Two labels a row
| +0.60 | -0.24 | -0.21 | +0.62 | +2.74 | +0.35 | +0.32 | -0.05 | +2.81 | -1.42 | +2.08 | -0.86 | -0.62 | +0.00 | +0.75 | +0.23 | +0.26 | +0.33 | +0.09 | -0.06 | -0.21 | -0.17 | +0.16 | -1.00 | +3.42 |  V, Z128
| +0.98 | -0.04 | +0.32 | -0.21 | +0.06 | -0.20 | +0.75 | -0.08 | +2.74 | -0.07 | +0.90 | +1.17 | -0.67 | +0.03 | -0.70 | -0.30 | -0.47 | -0.05 | +0.56 | +0.11 | +0.70 | -0.09 | -0.18 | -0.38 | +3.61 |  X, Z803
| +1.07 | -0.34 | -0.06 | +0.20 | +0.38 | +0.05 | +0.66 | -0.10 | +3.21 | -0.55 | +2.27 | +0.60 | -0.72 | +0.44 | -0.59 | +0.36 | -0.29 | -0.22 | +0.61 | -0.04 | +0.70 | -0.32 | +0.33 | -0.10 | +0.07 |  S, Z803
| +0.54 | -0.27 | +0.42 | +0.05 | -1.11 | +0.00 | +0.74 | -0.03 | +2.61 | -0.90 | +1.95 | +0.27 | -0.36 | +0.28 | -0.03 | +0.37 | -0.58 | -0.03 | +0.19 | +0.00 | -0.88 | -0.47 | +0.56 | -0.26 | -1.16 |  X, Z803
| +1.02 | -0.14 | +0.24 | -0.12 | +1.85 | +0.00 | +0.93 | -0.26 | +1.80 | -0.39 | +1.01 | +0.52 | -0.89 | +0.11 | -0.48 | -0.06 | +0.08 | -0.08 | +0.51 | +0.00 | +1.04 | -0.32 | -0.06 | -0.10 | +2.85 |  V, Z803
| +0.54 | -0.14 | +0.05 | +0.26 | +1.65 | +0.10 | +0.26 | -0.54 | +2.26 | -0.95 | +1.52 | -0.52 | -0.59 | +0.00 | +0.15 | -0.42 | -0.58 | +0.37 | +0.46 | -0.04 | +0.03 | +0.12 | -0.15 | -0.87 | +3.52 |  X, Z128
| +0.77 | -0.30 | -0.27 | +0.46 | +0.35 | +0.19 | +0.25 | +0.32 | +3.08 | -0.84 | +2.11 | +0.09 | -0.51 | +0.17 | -0.22 | +0.56 | -0.64 | +0.34 | +0.53 | -0.03 | +0.41 | -0.21 | +0.21 | -0.33 | -0.38 |  S, Z803
| +1.10 | +0.42 | +0.22 | +0.28 | +2.96 | +0.23 | +0.57 | +0.11 | +3.10 | -1.53 | +1.04 | +0.29 | -0.97 | +0.14 | +0.23 | -0.25 | +0.27 | +0.29 | +0.13 | -0.08 | +0.89 | +0.03 | -0.32 | -0.58 | +5.62 |  V, Z128
| +0.34 | -0.57 | +0.14 | +0.59 | +3.07 | +0.60 | +0.32 | -0.05 | +2.25 | -2.66 | +2.54 | -1.67 | -0.21 | -0.02 | +1.54 | +0.50 | +0.11 | +0.19 | -0.13 | -0.13 | -0.74 | -0.29 | +0.48 | -1.07 | +1.40 |  V, Z128
| +0.61 | -0.58 | -0.25 | -0.22 | +0.70 | +0.16 | +0.33 | +0.17 | +2.44 | -0.66 | +2.47 | +0.10 | -0.60 | +0.27 | -0.51 | +0.36 | -0.46 | +0.22 | +0.72 | +0.00 | +0.59 | -0.48 | +0.35 | -0.05 | -1.13 |  S, Z803
| +0.62 | -0.08 | -0.30 | +0.65 | +1.93 | +0.41 | -0.22 | -0.09 | +2.89 | -1.14 | +1.50 | -0.62 | -0.36 | +0.20 | +0.27 | -0.20 | -0.44 | +0.47 | +0.58 | +0.00 | +0.22 | +0.13 | -0.04 | -1.01 | +3.04 |  S, Z128
| +0.09 | -0.31 | -0.01 | +0.71 | +2.69 | +0.41 | +0.26 | -0.10 | +1.66 | -2.52 | +2.37 | -1.69 | -0.05 | +0.36 | +1.45 | +0.45 | +0.02 | +0.34 | +0.07 | -0.30 | -0.59 | -0.28 | +0.52 | -0.87 | +1.34 |  V, Z128
| +1.39 | +0.22 | +0.31 | +0.13 | +0.06 | -0.11 | +0.85 | -0.04 | +4.56 | -1.56 | +2.47 | +0.42 | -0.78 | +0.18 | +0.20 | +0.26 | -0.54 | +0.22 | +0.51 | -0.09 | +0.27 | -0.04 | +0.12 | -0.46 | +2.11 |  X, Z803
| +0.86 | +0.15 | +0.04 | +0.27 | +1.06 | +0.32 | +0.20 | -0.22 | +3.46 | -0.76 | +1.48 | -0.08 | -0.67 | -0.18 | +0.03 | -0.25 | -0.33 | +0.19 | +0.51 | -0.25 | -0.07 | +0.28 | -0.15 | -0.89 | +4.03 |  X, Z128
| +0.64 | +0.09 | -0.28 | -0.41 | +1.14 | -0.12 | +0.59 | -0.30 | +1.63 | +0.44 | +1.27 | +0.13 | -0.72 | -0.13 | -0.61 | -0.69 | -0.87 | +0.13 | +1.20 | -0.15 | +0.50 | +0.44 | -0.24 | -0.69 | +4.02 |  X, z908
| +0.90 | +0.21 | +0.20 | +0.18 | +2.85 | -0.04 | +0.83 | -0.04 | +1.97 | -0.90 | +0.71 | -0.09 | -0.82 | +0.06 | +0.19 | -0.53 | +0.03 | +0.25 | +0.51 | -0.06 | +1.23 | +0.51 | -0.39 | -0.83 | +6.14 |  V, Z128
| +1.28 | -0.21 | -0.49 | +0.19 | +1.79 | +0.11 | +0.14 | +0.05 | +2.92 | -0.77 | +1.37 | +0.15 | -0.54 | -0.14 | -0.15 | -0.06 | -0.25 | +0.32 | +1.05 | +0.30 | +0.91 | +0.37 | -0.12 | -0.83 | +3.33 |  S, Z128
| +0.72 | +0.28 | +0.63 | -0.07 | +0.56 | -0.11 | +0.79 | -0.13 | +1.86 | -0.78 | +1.22 | +0.05 | -0.70 | +0.47 | -0.15 | +0.32 | -0.47 | -0.26 | -0.09 | -0.04 | +0.17 | -0.35 | +0.59 | -0.01 | +0.90 |  V, Z803
| +0.38 | -0.12 | +0.29 | -0.04 | +0.74 | -0.08 | +0.71 | +0.07 | +1.80 | -1.19 | +1.88 | +0.09 | -0.49 | +0.29 | -0.16 | +0.22 | -0.43 | -0.03 | +0.76 | -0.13 | +0.04 | -0.48 | +0.43 | +0.00 | +0.17 |  V, Z803
